Each row has a name. Each piece below is followed by the name of the row it came from, unless a question asks for something else. Each question is about the rows just above it.

Columns, left to right: P K T U
Q_753: [-1 -1  2  2]
Q_487: [-7 -6  1  5]
Q_752: [-34   0  11 -44]
Q_431: [ -6  -6 -54  -3]
Q_675: [-1 -2  6 39]
Which value is in both Q_431 and Q_487?	[-6]
[ 0 -6 -2] is in which column, read top down?	K
The one value in Q_753 and Q_675:	[-1]
The one value in Q_675 and Q_753:	[-1]

Columns, left to right: Z D R L S
Q_650: [ 55  11   6 -36   8]
Q_811: [ 32  13 -24 -49   3]
Q_675: [ 35  26 -28 -45 -35]
Q_194: [ 51  14   6 -39   8]
Q_487: [-27  26 -35  35 -45]
[  8 -45] is in which column, read top down?	S
[-35 -45  26 -28  35] is which row reordered?	Q_675

Columns, left to right: Q V F M E
Q_194: [ 27 -17  -3 -16  23]
Q_826: [ 32 -22  -5 -19  32]
Q_487: [-31  13  47  14 -49]
Q_631: [ -1   8  -2  -4 -10]
Q_675: [-33  22  31  14 -39]
Q_753: [ 52 -45 -28 -28  45]
Q_431: [-18  11  45  10 -37]
Q_650: [-18  11  45  10  23]
Q_752: [-18 -43 -24 -32  36]
Q_75: [-4  8 -2 -9 -1]
Which column holds this, read top down? [-31  -1 -33  52]	Q
Which value is in both Q_431 and Q_752?	[-18]
Put [-10  -1  -2  -4   8] back in order: which row is it?	Q_631
Which column holds this, read top down? [-22  13   8]	V
Which column holds [-28  10  10 -32] top down?	M
Put [-31 -49  47  14  13] back in order: which row is it?	Q_487

Columns, left to right: N H W A J B Y G X C
Q_75: [  6   5   1  14  13 -24  20  16  -8  20]
Q_675: [ 28  29  22  31   7 -14  -3 -47 -10  45]
Q_487: [-1  0 -1  0  1  1 -1  0  0 -1]
Q_456: [ 31  33  22  35  27 -18   2 -43 -12  52]
Q_752: [ -1  -5  -1   3   3 -13  11  14  26   3]
Q_631: [ -6 -12  -6 -10  -6   4  -1  10   2 -19]
Q_826: [ -2  -3  -3   5   7 -15  13  16  -2   7]
Q_811: [ -5  -7  -2   0   1 -12   9  15   2   1]
Q_431: [-11  -8  35  32   7  33  52  27 -60  -8]
Q_753: [ 32  35  27  34   7 -11  -8 -60  -8  52]
Put [ 52  -8 -60  -8 -11   7  34  27  35  32] back in order: which row is it?	Q_753
Which column holds this, read top down? [  0  33  -5 -12  -3]	H
[-43  14  10] is in which column, read top down?	G
Which row holds these entries in another order? [ 15   1  -5   0  -2   9 -12   2   1  -7]	Q_811
[20 45] is in which column, read top down?	C
The one value in Q_675 and Q_753:	[7]
Which column holds [  5  29   0  33  -5 -12  -3  -7  -8] top down?	H

Columns, left to right: bep gol kefi lovup Vib
Q_487: [ 27  31  40  -8 -44]
Q_631: [ 56  34  57  23 -18]
Q_752: [ 27  31  22   3 -22]
Q_431: [ 57 -18  22  34  56]
Put [ 31 -44  -8  27  40] back in order: which row is it?	Q_487
[-22   3  22  31  27] is which row reordered?	Q_752
Which column holds [31 34 31] top down?	gol
Which column holds [34 31] top down?	gol
Which row holds these entries in another order? [ 23  34  56  57 -18]	Q_631

Columns, left to right: keke sezit zus nuga vaz guze dobi
Q_431: [ 16  19  -1   4   7 -28 -11]
Q_650: [  2   7   4  -3  10 -13 -17]
Q_456: [-15  15   9 -13  11 -27 -40]
Q_194: [ -1  27  26  -5  -7 -53 -43]
Q_75: [  2  14   5  -3  16 -24 -17]
Q_631: [ -3   1  12  -1 -11   5 -10]
Q_826: [ 19  24  22   6   0 -30 -15]
Q_752: [ 18  17  22   3   2 -39 -26]
Which column holds [-15 -26] top down?	dobi
Shared by Q_431 and Q_75:	[16]
[ 11  -7  16 -11] is in which column, read top down?	vaz
Which column holds this, read top down? [-13 -27 -53 -24   5 -30 -39]	guze

Columns, left to right: dud Naduz Did gagi lirun tokud
Q_753: [ 11  15 -12 -17 -13  18]
Q_75: [ 11  -3 -51 -42 -15  35]
Q_752: [-21  -8  -3  30  27 -11]
Q_456: [ 10  20 -17 -14  -7  -3]
Q_675: [-30  12 -19  11 -31 -15]
Q_811: [ 20 -43 -32 -35 -18  29]
Q_826: [-16 -30 -13 -31 -19  11]
Q_194: [ 11 -49 -51 -42 -15  35]
Which row holds these entries in another order? [-31 -30 -19 -16 -13  11]	Q_826
Shared by Q_194 and Q_753:	[11]
Which column holds this, read top down? [ 10 -30  20 -16  11]	dud

Columns, left to right: tum moguk navi goz rozu nedev bifu Dimog Mavu
Q_752: [-25  -1  29  26  -6   0  -7  -4  27]
Q_631: [-25  20 -20   4  11  58 -17  30 -14]
Q_75: [  0 -33  29  26  -6   0  -7  -4  27]
Which column holds [26  4] top down?	goz
Shared by Q_631 and Q_752:	[-25]

Columns, left to right: Mufid Netuf savi zoge sipa Nim vanid zop
Q_675: [-26   5  12  13 -16 -47   7  26]
Q_487: [-11  -3  21  28 -25   6  10  14]
Q_631: [ 16 -25 -18 -12  17 -25 -11  -4]
Q_456: [-18  34 -23 -25  10  -8  -9 -16]
Q_811: [-12  17 -25   4 -10  32 -12 -26]
Q_194: [-17  27  14  11 -16  28   9  -2]
Q_75: [ 15 -23 -12 -16  21 -40  -5   6]
Q_752: [ 30 -12  -2 -24  17  38   0 -14]
Q_431: [ 28  -5  -8 -17  20  40  -3 -21]
Q_826: [-20  -3  13  20 -20 -30   5  21]
Q_650: [-18  21 -16  10 -18  37 -13 -27]
Q_753: [-12 -20 -30  27 -24   8 -25 -24]
Which value is in both Q_487 and Q_811?	[-25]
Which column holds this, read top down? [ 17  27 -23 -12  -5]	Netuf
[-25 -25 -18 -12 -11  -4  16  17] is which row reordered?	Q_631

Columns, left to right: Bofe Mizu gog bufo seg
Q_194: [ 28  -3 -35  -8  -4]
Q_752: [-33 -39  41  -3 -47]
Q_631: [-32 -48  26   8  -1]
Q_456: [ 24  42 -21 -48  -4]
Which column holds this, read top down? [-8 -3]	bufo
Which value is in both Q_631 and Q_456?	[-48]
Which column holds [ 41  26 -21] top down?	gog
[-47 -39 -33  -3  41] is which row reordered?	Q_752
Which column holds this, read top down? [ -3   8 -48]	bufo
The one value in Q_752 and Q_194:	[-3]

Columns, left to right: sena pif taf Vukad gonu Velel Leb kat
Q_675: [ -6 -42   7 -29   5   7  16   1]
Q_753: [ -3  21 -57   7 -11   6  -7  11]
Q_194: [ -6  51  46  34 -52 -39   5  -8]
Q_811: [ -6   5 -41   7  16 -29   7   1]
Which value is in both Q_675 and Q_753?	[7]
Put [-42 -29  -6   1   5   7   7  16] back in order: which row is it?	Q_675
[-41 -29  -6   1   5   7   7  16] is which row reordered?	Q_811
Shared by Q_753 and Q_811:	[7]
Which column holds [11 -8  1] top down?	kat

Columns, left to right: Zet fisuf nosak keli nolar sofop topa
Q_631: [  1   5 -11  21  12  -6   1]
Q_75: [ -5  -8 -11  15  20   0  -4]
Q_487: [ 12   9 -10 -45 -40   7  -7]
Q_826: [-8 -7 -2 29 31 -5 -6]
Q_456: [29 -6 -6 -7 -2 31 -8]
Q_753: [32 -8 -6 29 -2 -6 -7]
Q_811: [ -5  -8 -10  15  20  -5   7]
[-6 -5 31 29 -2 -7 -8] is which row reordered?	Q_826
Which row holds these entries in another order? [-8 -7 -6 -6 -2 29 31]	Q_456
Which value is in both Q_456 and Q_75?	[-8]
Shared by Q_456 and Q_631:	[-6]
Which column holds [-8 29] top down?	Zet

